Here is a tiny trained network, its code and every weight. The questions are about switching its units off for an input and a target symbol, where a switched-off unit gives its printed mean instead of its output.

import numpy as np


def w(rows, s, z=0):
    codes = np.array(rows[::2]) - 128.0
    scale = np.full(codes.shape[1], s)
    scale[-1] = z or s
    return codes * scale


def f(y):
    return y / 2 * (1 + np.tanh(0.7978845608 * (y + 0.044715 * y**3)))


def softmax(a):
    e = np.exp(a - a.max(-1, keepdims=True))
    return e / e.sum(-1, keepdims=True)


def log_softmax(a):
    a = a - a.max(-1, keepdims=True)
    return a - np.log(np.exp(a).sum(-1, keepdims=True))


def net(x, mask):
    ids = ['ΓΘΛΞΠΣαβδεημτφψω'.index(c) for c in x.split()]
    T = len(ids)
    res = E[ids] + P[:T]
    q, k, v = (res @ M[0].T for M in (Q, K, V))
    z = softmax(np.where(np.tri(T) > 0, q @ k.T / 2**0.5, -1e9)) @ v
    res = res + np.where(mask[0], z, O[0][:, -1]) @ O[0][:, :-1]
    y = f(res @ A[0][:, :-1].T + A[0][:, -1])
    res = res + np.where(mask[1:9], y, B[0][:, -1]) @ B[0][:, :-1]
    return log_softmax(res[-1] @ U[:, :-1].T + U[:, -1])


Q, K, V, O, A, B = {}, {}, {}, {}, {}, {}
E = w([
[136,139,173,106,150,75,137,96,123,181,98],'Γ',
[138,165,174,127,156,91,131,90,138,147,106],'Θ',
[218,59,119,125,170,162,128,155,109,144,130],'Λ',
[141,186,153,161,156,100,85,80,182,164,107],'Ξ',
[166,159,152,188,167,107,84,90,157,137,87],'Π',
[132,118,159,15,150,112,180,143,102,172,152],'Σ',
[184,109,157,166,161,106,135,115,106,140,103],'α',
[132,135,165,41,140,116,165,124,126,172,134],'β',
[206,86,148,106,176,196,181,166,130,78,158],'δ',
[140,115,144,88,130,75,113,105,112,238,109],'ε',
[150,113,142,33,165,164,179,163,116,127,184],'η',
[225,102,141,177,185,203,146,146,160,61,139],'μ',
[182,143,155,132,196,195,154,135,162,51,147],'τ',
[130,168,155,111,146,104,69,77,192,223,101],'φ',
[145,109,119,7,165,131,183,171,78,152,187],'ψ',
[215,125,145,212,179,144,108,123,141,91,94],'ω',
],0.014)
P = w([
[125,128,235,149,90,2,173,191,107,79,108],'0',
[224,122,208,65,95,140,120,227,172,107,181],'1',
[243,121,199,93,87,140,93,221,165,102,169],'2',
[152,112,141,84,164,139,86,82,102,133,108],'3',
[159,104,140,104,181,145,96,83,96,118,122],'4',
[174,82,134,114,179,145,93,103,74,128,135],'5',
[165,115,136,119,179,142,100,92,103,118,138],'6',
[175,105,134,113,181,147,109,98,74,99,151],'7',
[167,120,143,106,190,133,111,80,82,123,144],'8',
[178,97,154,106,174,148,123,87,71,123,152],'9',
[165,143,163,132,188,149,131,89,82,81,160],'10',
[160,124,154,128,198,141,126,80,87,124,155],'11',
[170,132,162,98,184,145,122,82,73,118,164],'12',
],0.0096)
Q[0] = w([
[73,142,74,111,165,168,193,90,108,123,2],'h0',
[40,111,35,143,55,164,122,146,149,96,101],'h0',
],0.0096)
K[0] = w([
[253,145,214,45,59,107,40,151,127,118,174],'h0',
[216,162,8,78,164,254,47,96,190,186,192],'h0',
],0.0065)
V[0] = w([
[76,119,120,2,100,84,159,156,79,201,141],'h0',
[54,170,130,170,108,74,71,73,169,198,95],'h0',
],0.0084)
O[0] = w([
[60,139,254,173,164,167,64,196,26,181,165,252],'h0',
[137,251,103,132,112,186,171,212,95,186,11,140],'h0',
],0.0097,0.0043)
A[0] = w([
[102,154,122,58,160,201,113,136,157,102,156,157],'n0',
[181,171,67,114,87,103,202,141,174,133,79,83],'n1',
[89,164,152,146,153,202,118,161,72,160,93,131],'n2',
[149,104,61,94,131,121,161,35,140,107,98,107],'n3',
[140,125,173,125,2,83,135,176,186,86,129,126],'n4',
[114,123,59,110,185,109,97,115,81,109,161,145],'n5',
[101,196,116,143,102,187,122,203,86,143,79,45],'n6',
[103,101,154,153,101,116,81,118,117,115,209,9],'n7',
],0.01,0.011)
B[0] = w([
[128,130,118,198,115,64,72,94,114,198,72,147],'n0',
[58,42,129,115,126,122,99,68,46,63,139,158],'n1',
[127,119,75,96,44,131,122,136,199,49,132,254],'n2',
[107,202,125,186,107,147,125,225,112,179,176,183],'n3',
[195,223,101,60,167,254,133,78,114,171,193,137],'n4',
[123,171,177,164,101,156,114,77,200,115,74,151],'n5',
[96,73,146,197,203,131,193,53,131,191,158,192],'n6',
[93,179,3,105,186,126,207,164,160,129,48,148],'n7',
],0.009,0.019)
U = w([
[218,216,175,82,103,122,136,184,145,145,32,180],'Γ',
[204,198,216,130,191,134,125,155,86,202,108,170],'Θ',
[134,67,75,78,130,44,144,69,216,79,148,86],'Λ',
[107,127,182,143,254,166,125,94,66,195,161,80],'Ξ',
[122,99,101,80,101,126,105,39,133,84,98,165],'Π',
[130,125,168,75,108,93,74,184,146,82,127,133],'Σ',
[188,69,204,82,158,67,98,74,128,121,154,130],'α',
[164,170,160,115,135,103,116,171,139,144,150,114],'β',
[145,170,34,112,115,156,247,119,192,163,76,105],'δ',
[125,116,176,162,118,91,119,169,133,156,95,254],'ε',
[65,167,103,129,237,172,127,186,126,173,137,51],'η',
[74,156,19,150,89,138,137,125,127,129,205,11],'μ',
[156,199,121,136,119,123,145,162,150,166,167,73],'τ',
[45,91,179,160,101,197,133,100,140,151,154,133],'φ',
[91,157,75,78,113,130,129,212,179,90,95,105],'ψ',
[121,181,109,126,145,168,78,123,33,149,120,171],'ω',
],0.0064,0.0078)

Each question gives the input, a string of symbols that net reads in full, and the target symbol t.
The units are the heads (2 rows each of Q, K, V and O) and the neurons (one row each of A and B). Each row of codes is followed by its name. A weight is (code - 128) times the scale printed after its matrix; where a second scale follows, it is the last column's (O, A, B and U).
mask holds one flag per unit, heads first, then neurons. A switched-off unit (its flag False) gives its mean, the last column of its rows in O or B, instead of its output. The means were averaged over made-up inputs and are rounded, as every weight is.
A unit's drop is (log p(t) with every unit on - log p(t) with that unit switched off) / (log p(t) with every unit on - log p(t) with every unit switched off).
The circuit of an input: a set's keep is (log p(t) with only the set's units on - log p(t) with every unit switched off) / (log p(t) with every unit on - log p(t) with every unit switched off). Starting from all 9 units, units are removed one at a time, each time the one whose removal leaves the highest keep (on an exact tie, the one counted first), for as long as the keep stays at least 0.8.
circuit, biggest first: the units of the circuit, biggest drop first
most important unit: the unit with the biggest drop
top k neurons: the k neurons with the biggest drops, biggest first
input δ Π ω, target Λ: circuit, biggest first => h0
input Π Π φ ω Λ ε ω Γ Θ, target ω: top 4 neurons => n2, n1, n3, n6
input φ μ β ω ε ψ δ ω ε, target δ: circuit, biggest first => h0, n2
input Ξ ε φ ε, target Π: circuit, biggest first => n1, h0, n3
input ω δ ε, target μ: circuit, biggest first => h0, n3, n1
input ω δ ε φ Λ Λ, target μ: circuit, biggest first => n3, h0
input ε ε φ Θ, target φ: top 3 neurons => n6, n2, n7
input ψ Σ δ α δ ε Π δ ε ε Ξ, target η: circuit, biggest first => n7, h0
input φ Σ ω, target δ: circuit, biggest first => h0, n6
input δ Π φ δ μ φ ω Λ Σ Π, target Λ: top 2 neurons => n7, n4
input ε Σ η, target φ: top 2 neurons => n6, n2
input ε Θ δ, target φ: top 4 neurons => n6, n2, n7, n3
input Π Θ Π μ φ Γ Π τ Π β Λ Γ Λ, target ω: top 2 neurons => n2, n1
input Π α ω Π, target ω: circuit, biggest first => n2, h0, n1, n3
input φ ψ Λ, target δ: top 2 neurons => n2, n6
input Π δ ε ε Π ω Λ ε ε β, target ω: top 2 neurons => n2, n1
input Π δ φ, target Π: circuit, biggest first => n1, h0
input Π ε Π, target ω: top 4 neurons => n1, n2, n4, n6
input μ α ε, target μ: circuit, biggest first => h0, n3
input Π ψ ψ ε φ ε ψ Π ε β ω, target ω: most important unit => n2
input ε ε α Π ε ε ε δ β ω, target φ: most important unit => h0
input ω ε φ ω, target μ: circuit, biggest first => n3, h0
input φ τ ε ε μ Π, target δ: top 3 neurons => n2, n6, n1
input ε Σ η β ε Ξ ε ε ε α, target φ: top 3 neurons => n2, n6, n7
